Facts:
babom: μ d; Σ drorel
babrizir: μ e; Σ trotefel
badre: π trobron,bega; μ a; Σ pleklo
bega: ρ badre; μ d; Σ klofegras
berus: μ b
bilu: μ a; Σ trotefel,nepleklas
bokul: ρ gragran; μ d
bonotam: ρ pezotu,zustor; π fikul,grugrun,kodruk,vipoklu,megos; μ a; Σ stode,drorel
breni: π zuger,truma,vopagron,zustor,peplis; μ a
brifom: π rifla,gregrus,kladram,votol,vitrek,flebas,lobul; μ d
bropor: μ c
buflil: ρ nesan; μ c; Σ pomol
dakla: μ b; Σ grugaklu,dutal,vuple
davik: μ a; Σ zoligror,grugaklu,kluplutrim
diskevel: ρ plitrun,trukla; π mukluba,zolok,studrim,grubresko,triplas,klaski; μ c
ditimol: π rodon,plinotre,plumuk,kulas; μ c; Σ grugaklu,trabes
drenu: ρ pluflo; π noska,klofegras,bega,lobul; μ b
dreple: μ d
drestun: ρ tedri,plumuk; μ b
drezin: ρ stola; μ b
dridi: π fuplu,klaski; μ a; Σ raman,plofal
driklun: π studrim,gragran,mudugam,tezel; μ e; Σ femin
droki: ρ zaskan; μ e; Σ fliflel
dropu: π vibifli,dupupur,flafusur,triskek,simok,gofun,ruki; μ b; Σ gragran
drorel: μ c; Σ kiklor
druklak: μ b; Σ grugaklu,noplus
druso: μ b; Σ nevor
drustiflal: μ a
dupupur: ρ folovo; μ e; Σ fudil
dutal: μ e; Σ noplus
fabre: ρ refem; π zoligror,ziben,dutal,rumamur,lobul; μ b
fazus: ρ dutal; π vuple,fliflel,zukluk,traka,tritil,tezel; μ d; Σ fudil
femin: π zuger,vuklusten; μ b; Σ grugaklu
festar: ρ ziben,kedribrok; π grikom,zolok; μ b; Σ grugaklu
fikul: μ d
flafusur: ρ kitren; μ b; Σ zoligror,dakla,ropil
flatek: ρ noska,skebran; π zustor,flavegrem,kitren; μ c; Σ grugaklu
flavegrem: ρ dreple; μ b
flebas: ρ gragran; μ a; Σ seba
flife: ρ trova; μ c
fliflel: ρ kistol,leple; μ d; Σ nesan
flivos: ρ kebun,vime,megos; π pleklo,skela,klofegras,drustiflal; μ a
flodrer: π skiflir,zolok,tritil; μ a
flotuflun: μ c; Σ kiklor
fluran: μ c
fofen: ρ skani; μ c
fogamul: ρ festar; μ d; Σ ketesta,seba
fogim: μ b; Σ vuple
folovo: ρ kulil; μ a
fudil: ρ mukluba; μ c; Σ grugaklu
fuplu: μ c
gedrek: ρ bonotam; μ a; Σ flife
giklur: ρ skela,grubresko; μ a
gistora: μ d; Σ vibifli
gofun: ρ kege,stofle; μ a
goklo: ρ mutas,drezin; μ d
gragran: μ a; Σ grugaklu,femin
grasa: ρ traka; μ a
gregru: ρ plagi,klustes; μ c; Σ stadu
gregrus: ρ grukos; μ b; Σ berus,zagris
grikom: ρ kedribrok; μ d; Σ kluplutrim
grubresko: ρ vono; μ c
grugaklu: μ a
grugrun: μ c; Σ zagris
grugur: π dupupur,sketun; μ b
grukos: ρ siskol; μ a
grutin: μ a; Σ grugaklu,berus,minu
gudu: ρ nogofi; μ a
gupa: π rumamur,gofun; μ a; Σ fudil
guratam: μ e
guvo: ρ ziflaplun; μ e
kebun: μ b; Σ plumuk
kedribrok: μ c; Σ grugaklu,plofal
kege: ρ zustor; μ c
kemik: π gudu,bropor,votol; μ b; Σ bokul,seba
kenus: ρ triklin,vono,skebran; μ b
keple: π rodon,babom,zisti; μ b
ketesta: ρ skiflir; μ a; Σ grugaklu
kiklor: ρ druklak; π gudu,noplus; μ a; Σ flife,drezin
kistol: ρ satrim; μ b; Σ grugaklu
kitren: ρ nipom; μ a
kizu: ρ festar; μ c
kladram: ρ truskor; μ c
klapun: ρ kladram; π vibifli,vopagron,skudi,dutal,siskol,sketun,babom,triskek; μ a
klaski: ρ vuklusten,triklin; μ a
klofegras: μ e
klorul: π vipoklu,triplas; μ b
klumuk: π fluran,grubresko,stagra; μ c; Σ kladram
kluplutrim: μ c; Σ grugaklu
klustes: ρ kedribrok; π guratam,vitrek,kistol; μ c; Σ fudil
kodruk: ρ pipla; μ a
kozumon: ρ badre; μ e
kubre: π noplus,fikul,kluplutrim,babrizir,traka,totril; μ a
kulas: μ a; Σ nevor
kulil: ρ zustor; μ d
leke: π nime,truma,stuklem,sigin,kenus; μ a
leple: π dreple,bilu; μ a; Σ kiklor
lifo: μ a
lobul: ρ fogim; μ d; Σ grugaklu
mebul: ρ zisti; μ b
mefes: ρ mukluba; μ c; Σ flivos
megos: μ a; Σ drezin
minu: μ e
misas: μ a
moga: ρ truma,tuben; π fikul,neskos,kege,sketun,vuple; μ a; Σ skomepan
motol: π raman,vuri,tafle; μ c
mudugam: μ b; Σ peplis
mukluba: ρ tedri; μ a
mutas: ρ stebater; μ e
nepleklas: ρ sketun; π trastam,rumamur,drezin; μ e
nesan: π pleklo,flotuflun; μ a; Σ grugaklu,trukla
neskos: ρ rifla; μ e; Σ skebran
nevor: ρ kedribrok,fofen; π zubu,vime,raman; μ a
nime: μ e
nipom: μ c; Σ noplus,seba
nogofi: μ b; Σ druklak
noplus: μ a
noska: μ c
nusolor: ρ plitrun; π kodruk,trobron,sigin,bega; μ c; Σ zoligror,pleklo
pebran: μ d; Σ zoligror
peplis: μ c; Σ berus
pezotu: μ e; Σ grugaklu,saplos,festar
pipla: ρ flodrer; μ b
plagi: ρ flodrer; μ e
plagor: μ b
plakla: μ d; Σ grugaklu
pleklo: ρ pipla; μ a
plinotre: ρ grukos; μ a; Σ trostal,kulas
plipem: ρ pebran; π vuklusten,zoskal,neskos; μ c
plitrun: μ c
plofal: ρ reris,grikom,klapun; μ a; Σ noska
plomi: ρ plipem,zolok,timem,bega; μ a; Σ zeplom
pluflo: π zoligror,sakil,grikom,pebran,zukluk; μ e
plumuk: μ d
plustin: ρ babrizir; μ e; Σ seba,totril
pomol: π neskos; μ e
raman: μ d; Σ mefes
refem: π sedru,tezel; μ a
reris: ρ rofo; π vuklusten,mukluba,skubra,tafle; μ c
rifla: μ c; Σ zoligror,kege
risten: π vibifli,traka; μ c; Σ druklak
rodon: ρ skiflir,zubu,plitrun; μ c
rofo: π zubu,gregrus,guratam,pleklo,drestun,gedrek; μ a; Σ nesan
ropil: ρ pezotu; μ a
ruki: μ a; Σ seba
rumamur: μ b
sakil: μ b
saplos: ρ fuplu,bega; π davik; μ d
satrim: ρ buflil; μ c; Σ stode
seba: μ b
sedru: ρ skubra; μ e
seflom: μ a; Σ druso,stode,plumuk
sigin: ρ babom,vono; μ c; Σ klapun
simok: ρ kizu; μ e; Σ skebran
siskol: μ a; Σ dridi,plumuk
skani: ρ zaskan; μ b
skebran: π zoligror,neskos,triskek,grutin,triplas,ropil; μ b; Σ grugaklu
skela: ρ plinotre,peplis; μ b; Σ stustom
sketun: ρ skiflir; μ b; Σ flivos
skiflir: ρ nipom; μ c
skomepan: π truma,plofal,zadru,stilorel,stagra; μ a; Σ pomol
skubra: μ a; Σ flivos,guratam
skudi: ρ motol,zisti; μ b
stadu: μ d; Σ noplus
stagra: μ a; Σ grubresko
stebater: ρ rodon; π plagor,nogofi; μ e; Σ seba
stilorel: μ a; Σ nepleklas
stode: ρ plagor; π todum,skubra,sedru,bokul,vipoklu; μ b
stofle: π totril; μ e; Σ gragran
stola: μ b
studrim: ρ fogamul; μ a; Σ gistora
stuklem: μ a
stustom: ρ nevor; π nipom,giklur,misas; μ c
stutul: π vibifli,noska,zukluk; μ e; Σ femin
tafle: μ a
tasok: ρ risten; π berus,mebul; μ a
tedri: ρ babom; μ b
tezel: ρ kebun; μ c; Σ grugaklu,peplis
timem: ρ fuplu,plumuk; μ e
todum: ρ nogofi; μ a; Σ seba
tokasok: ρ kemik; π truskor,zubu,minu,kluplutrim,gofun,zisti,zukluk,drezin; μ e
toligem: ρ zaskan; π sakil,skubra,zukluk; μ a; Σ grugaklu
totril: ρ lifo; μ e
trabes: π grugrun,kege,giklur,triklin,plustin; μ a; Σ grugaklu
traka: μ b; Σ flivos,kiklor
trastam: ρ drestun; μ a; Σ grugaklu,vono,kluplutrim
triklin: μ b
triplas: μ b; Σ fudil
triskek: ρ reris,plumuk; μ b; Σ grugaklu,seba
tristi: ρ ziflaplun; π ziben,guvo,dutal,raman; μ b; Σ grugaklu
tritil: ρ truma; μ b; Σ gragran
trobron: μ b; Σ noplus
trostal: μ c
trotefel: π trostal; μ a
trova: μ a; Σ grugaklu,stutul
trukla: μ d; Σ seba
truma: μ a; Σ sketun
truskor: μ a; Σ grugaklu,noplus
tuben: ρ toligem,drustiflal; π zoligror,drezin; μ a; Σ vuple
tudra: ρ risten; μ d; Σ grugaklu
vibifli: ρ leple; μ a
vime: ρ kulil; μ d; Σ mutas,stode
vipoklu: ρ dropu; μ e; Σ nesan,noska
vitrek: μ c
vono: μ c; Σ grugaklu
vopagron: μ a; Σ grugaklu,seba
votol: μ b
vuklusten: ρ grikom; μ a
vuple: μ d
vuri: ρ brifom; μ e; Σ nipom,mutas
zadru: ρ nevor,buflil; μ c
zagris: π giklur,grasa,druklak,totril; μ a
zaskan: ρ drustiflal; μ d
zeplom: ρ nesan; μ b; Σ grugaklu,leple
zetror: π gregrus,skudi,pleklo,kulas; μ b
ziben: ρ toligem; μ b
zifla: ρ vono; μ b; Σ pebran
ziflaplun: ρ bega; π guvo,minu,zadru,sigin; μ a; Σ davik,seba
zisti: μ b; Σ reris
zoligror: μ e
zolok: μ c; Σ plakla
zoskal: ρ vopagron,klaski; μ c; Σ seba
zova: π noplus,fogamul,guvo,fogim,drezin; μ c
zubu: ρ skiflir,grikom,kizu; μ d; Σ grugaklu
zuger: ρ noska; μ d
zukluk: μ a
zustor: μ d; Σ flivos
zutrikle: ρ flafusur,moga; π zeplom; μ a

Known rows:
klustes: [-21   5   5   8  45   9 -21  22  -9  20 -11   0   8  -1  -5 -17 -12  -7
   3   0   7 -18  -6  22  -4   1  -1   1 -10  22   2  -5  14   5   9  -4]
stola: [ 25   1  -5  -9 -23  -7  12  25 -17 -17  -3   3  -7   3  -5  -1  13   1
  -3  -2   4 -13  -1 -11   0  -1   5  -4  12 -23  -6  -4  -1  -3  11   4]
fazus: [-10   0   0  -2   0  -3  10 -23  -6  18  -1  -3   1  -2  -3  11  -1  -1
 -10   1   7   2  -1  -4  -3  -1   3  -8  -9  25   6   7   7   6  -5   1]
drenu: [ -7  -3  -4  -7   4 -10  21   7 -18  -1   2 -10  -8  -3 -10   6  12  -5
  -6  -4  16 -12   3 -27  -1  -6   4  -9  18  -9   0   3  -1  -5  -3   8]
drestun: [ 17   7   1 -17  29 -17  44  -4  -8 -16  12 -13  -4   6  -3  -6  -2  11
   2 -14   8  -4  16 -10   3  -1  10 -11  18 -20 -10  -4  -6 -17   3  -4]
flife: [-15  -4   3   2  -2   7  15 -13   5  11  -2  -4  -5  -1   2   2  -2 -17
  -1  -1  -1   4  -4  11   0  -3  -2   3   2  -2  10  13  -7  -2  -1  -7]
diskevel: [-44   2   1  11  27   9   3 -12 -13  11  -4  -4  -5  -1  -7  -3  -6 -18
  -6   8   9  -3  -5  13  -2  -4  -9 -16  14  19  13  16  -2   4  -3  -2]
lifo: [  4   6   0   3 -22   7   6  -3  16  -6  -5   5   7   5   4  -5   6 -13
  -2  -5  -9   0  -5  11  -1   3  -2   7  -1 -12   0   1  -7   1   5   0]
nepleklas: [-41   1   3  15  39   1 -11   8   4   3   2  -6   6  -1  -9  -5   3 -16
   1  14  -2 -12   6 -13  -4  -4  -6 -13  11   0   4   5   2  -3  -2  14]
ropil: [-32 -15   2  10 -25   6  -1 -21  17  10  -5   0  -8  -8   4  21  10 -10
  -2   2  -4   7  -4 -13   1  -4  -4  -1   4  -4  11  11 -10   1 -16  -2]
neskos: [ -8  -8   4   3  13  -6 -12  -7   6   5   5  -3   1  -4   3  16   0  12
  10  17 -13   8   8 -16   1  -2  -1  -3  -2   2  -1   3   1  -2  -9   5]
plipem: [ -4   8   0  -2  -8   8  18 -27   3  -3   0   0   5   8   0  -6  -1  -8
  -9 -10   2   7   1  10   2   1  -1  -9   3   4  -1   7 -11  -1   0  -1]
grikom: [ -9   1   7  13  31   6 -30  30  -8  -7  -7  11   2   5  -2 -18 -10  15
   3   4   5 -16  -4  31  -3   4  -1  -7  -5  19   1 -12  14   3  11 -14]
fluran: [-12  -1   5   5  -7   5   3 -13   6  -6  -4   3  -2   0   4   1   0  -4
  -2  -4   0   5  -6  17   1   0  -3  -5   8  -3   5   8 -11  -1   0  -7]
reris: [ -7  14   0   2   2   8  12 -19  -1  -8  -4   3   7  11  -3 -18  -3  -7
  -6 -11   3  -3  -1  22   0   3  -4 -10   9   6  -4   3  -6   1   7  -2]
kulas: [  3  -1   7   2  -7   3  -5  -1  18  15  -2  -3   7  -2   7   6  -1   4
   5  -3  -5   8  -2   1   1   2   5  10 -14   2   0  -5   1  -2  -5  -4]
stustom: [-40   1  -3  16  36   8  -5   7 -12  17  -6   1  -6   2  -7 -16 -10 -22
  -3   9   1 -21   3  25  -2  -4  -7  -9   3  19  12   5   5   0   7  -6]
grutin: [ -7  -5  -1   0  -8   8 -10 -15   7   3   2   3   2  -4   4   4  -5   7
   4  -2  -3   9   0  -3   2   2  -5   1  -9   7   0  -1   4   6  -5  -3]
mutas: [-18   1   1  13  20   3 -12  19   1  -8   3   0   5   0  -4  -9  -1 -12
   1  18 -15 -11   0  -3  -3  -3  -5  -3   7  -9   1   5   1  -3   5   8]

Rows:
No name comes twice in this set of rows, the named rows included.
[ -7   2   5  -1   0   4  -5 -12   8  15  -6  -1   9   1   0   5   0  -1
  -3  -3   2   5  -2  -1  -2   2   2   5 -11  12  -1  -2   1   6  -4   4]	gupa
[ 30   6  -6  -8   2 -14  19  16 -18 -31   2   7  -4  14  -7 -16   7  10
   0  -4   1 -18  14   2   2   2   5 -13  10 -17 -12 -17   1 -11  17  -1]	triklin
[ 30  19   3  -6 -15   2  24  -9  18 -24   3   4  12  19   5 -19  -2   7
  -6 -23   0   0   5  22   2   9   6  -1  -9 -13 -13 -11  -9 -10  10 -13]	plumuk
[ 27  14   1  -5 -18   7  21 -24  10 -22  -1   7  10  16   6 -15  -1   5
  -4 -15  -6   7   2  23   4   6   0  -4   5  -9 -11  -2 -11  -6   8  -9]	fuplu
[ -9  -3  -8 -11   2 -13  22  -5 -29  -6   2  -6 -12  -1 -11   8  10   0
  -7   3  12  -9   5 -23  -3  -6   2 -18  23  -5   0   8  -2  -2   1   9]	stode
[-13 -10  -2  -1 -42   0  -9 -22   4  24  -8   1  -1  -8   1  26  12 -13
  -8   6  -3   9  -9 -19  -3  -3  -1   8 -15  15   7   8   1  12 -12  12]	bonotam
[ 29  -1  -4 -18  -5 -14  10  18 -23  -1   1  -5  -8   0  -3  11   4   9
   2   4   3  -6  -1 -17   0  -3  10   5   4  -6  -6  -2   6  -1   7   6]	druso
[ -7  -2 -20  -8 -13  12 -18 -25  -6   7   2   2   4  -4   0  -3  -8  -9
  -5  -3  -1   3   4 -14   1   1  -7   4 -21   7   2   3  11  13  -1   4]	trabes
[  9  -4  -3  -2 -45  -4 -15  -1  10   6  -5   8   8  -2   0  17  15  -4
  -3  12 -19   1   0 -31  -2   1   1  14 -16  -8  -8  -5   2   7  -5  21]	stofle
[ 10  -8   3   0 -47  -1 -13 -13  13   8  -8  10   3  -1   6  18  10   0
  -3   2 -12   8  -7  -2   1   2   1  10 -16   2   0  -5  -2   9  -6   4]	megos
[  4   0   7   2  -5   0  -1   0  11   6  -2   0   1  -3   4   7  -1   9
  -2  -4   2   7  -3   9   0   1   4   2 -10  11   1  -4   2   3  -4 -10]	raman
[ -6   8   1   7 -22  10  -6  -4   5 -13  -8  10  11  10  -3 -11   6 -13
  -7  -3  -3  -7  -4  13  -2   4  -6  -6   0   0  -3  -2  -4   5   7   5]	flodrer

The same things again, as new rows of numbers:
Known rows:
stagra: [ -9  -7   2 -15  14 -17  21   3   9  -3   4 -15 -16]
satrim: [ 16  -9 -13  18  16  -6 -11  10 -20 -45   2  18  12]
bonotam: [-18  -5 -28  33   8 -20  -2 -15  11   4 -22  28   7]
pezotu: [-14  -4   3 -22  29 -23  24  -8  18   9  -7 -27 -17]
drorel: [ 17 -34  17 -18  16  11  -2  15 -17 -37   7 -21  -5]
kemik: [ -1 -20  -6 -14  12  38  -2  24  14   1   4 -16  -2]
bropor: [ 24 -24  -9 -27   5   7   4  12 -19 -28   9 -27  -1]
nogofi: [  4 -18   2 -12  12   2  10  13  -3 -16   2 -19 -10]
nipom: [ 14 -22  11 -10  24  32 -10  22  -3 -26  30 -37   2]
zuger: [-10  14 -34   8  15 -43  16  -9  -4 -10   5  23   3]
fuplu: [ 25 -27 -12 -26   7   4   2  10 -18 -26  10 -30   0]
dridi: [-13 -13   4 -16   6  -1  11   6  15  11 -11  -6 -11]
flafusur: [  3   7 -19  27  13 -15  -1   5  -9 -25  -1  22   2]
pluflo: [ -4  -3 -21 -21   9 -10  20  -7  13  32 -13   2 -17]
zolok: [ 20 -31   9 -20  17  10  -3  17 -13 -29   9 -29  -3]
neskos: [-27  15 -28  12  27 -50   4  -1 -11  -8   4  25  -9]
lobul: [ -9  18  -6  -3  35 -31  15  -7  15 -11 -16   9  -3]
zeplom: [  6   9 -13  11  23 -15   1  11   2 -21 -15   6   1]
zifla: [  3   0 -22  27  14 -14   2   5  -8 -25  -3  21   2]

Rows:
No name comes twice in this set of rows, the named rows included.
[ 11  14 -48  -4  12 -21  21  31 -14 -41  -6  44  -5]	ziben
[-16 -11   8 -20   0   7  18   5  20   6 -14  -6  -6]	rofo
[ -8  -5   9 -35  18  -6   9   9  27  19 -27 -31 -12]	trabes
[-16   5 -17  24  21 -32  15 -17   8 -17  -3  26   8]	bega
[  6 -14  -2 -39  20  13 -10  16  -1   5 -28 -31 -16]	skebran
[-20  28  -9  18  21 -36  17   1   7  -6   7  31  -3]	simok
[ 20 -27  14 -37  12  29  -9  18   1 -14 -18 -32   2]	ditimol
[ 13  13 -41  11   5 -11   7  -1 -19 -24  -8  30  -3]	drezin
[  7 -13  10 -22  23   4   9  16   6 -11  -8 -35 -14]	druklak
[ 21   6 -23   5   5  -9  -2  16 -23 -42   7  17  13]	zadru
[-15 -25   1  -7  24 -20  16 -22   4  -5   0 -17 -10]	zustor
[-22  -6 -25 -30   8 -23   9  -1  -4  23  -5  -8 -13]	pomol
[  8  11 -14   8  25 -14   1  10   5 -21 -20   2   1]	kistol
[-14 -14   8 -15   5  -2  11   4  14   7 -15  -3 -12]	leple

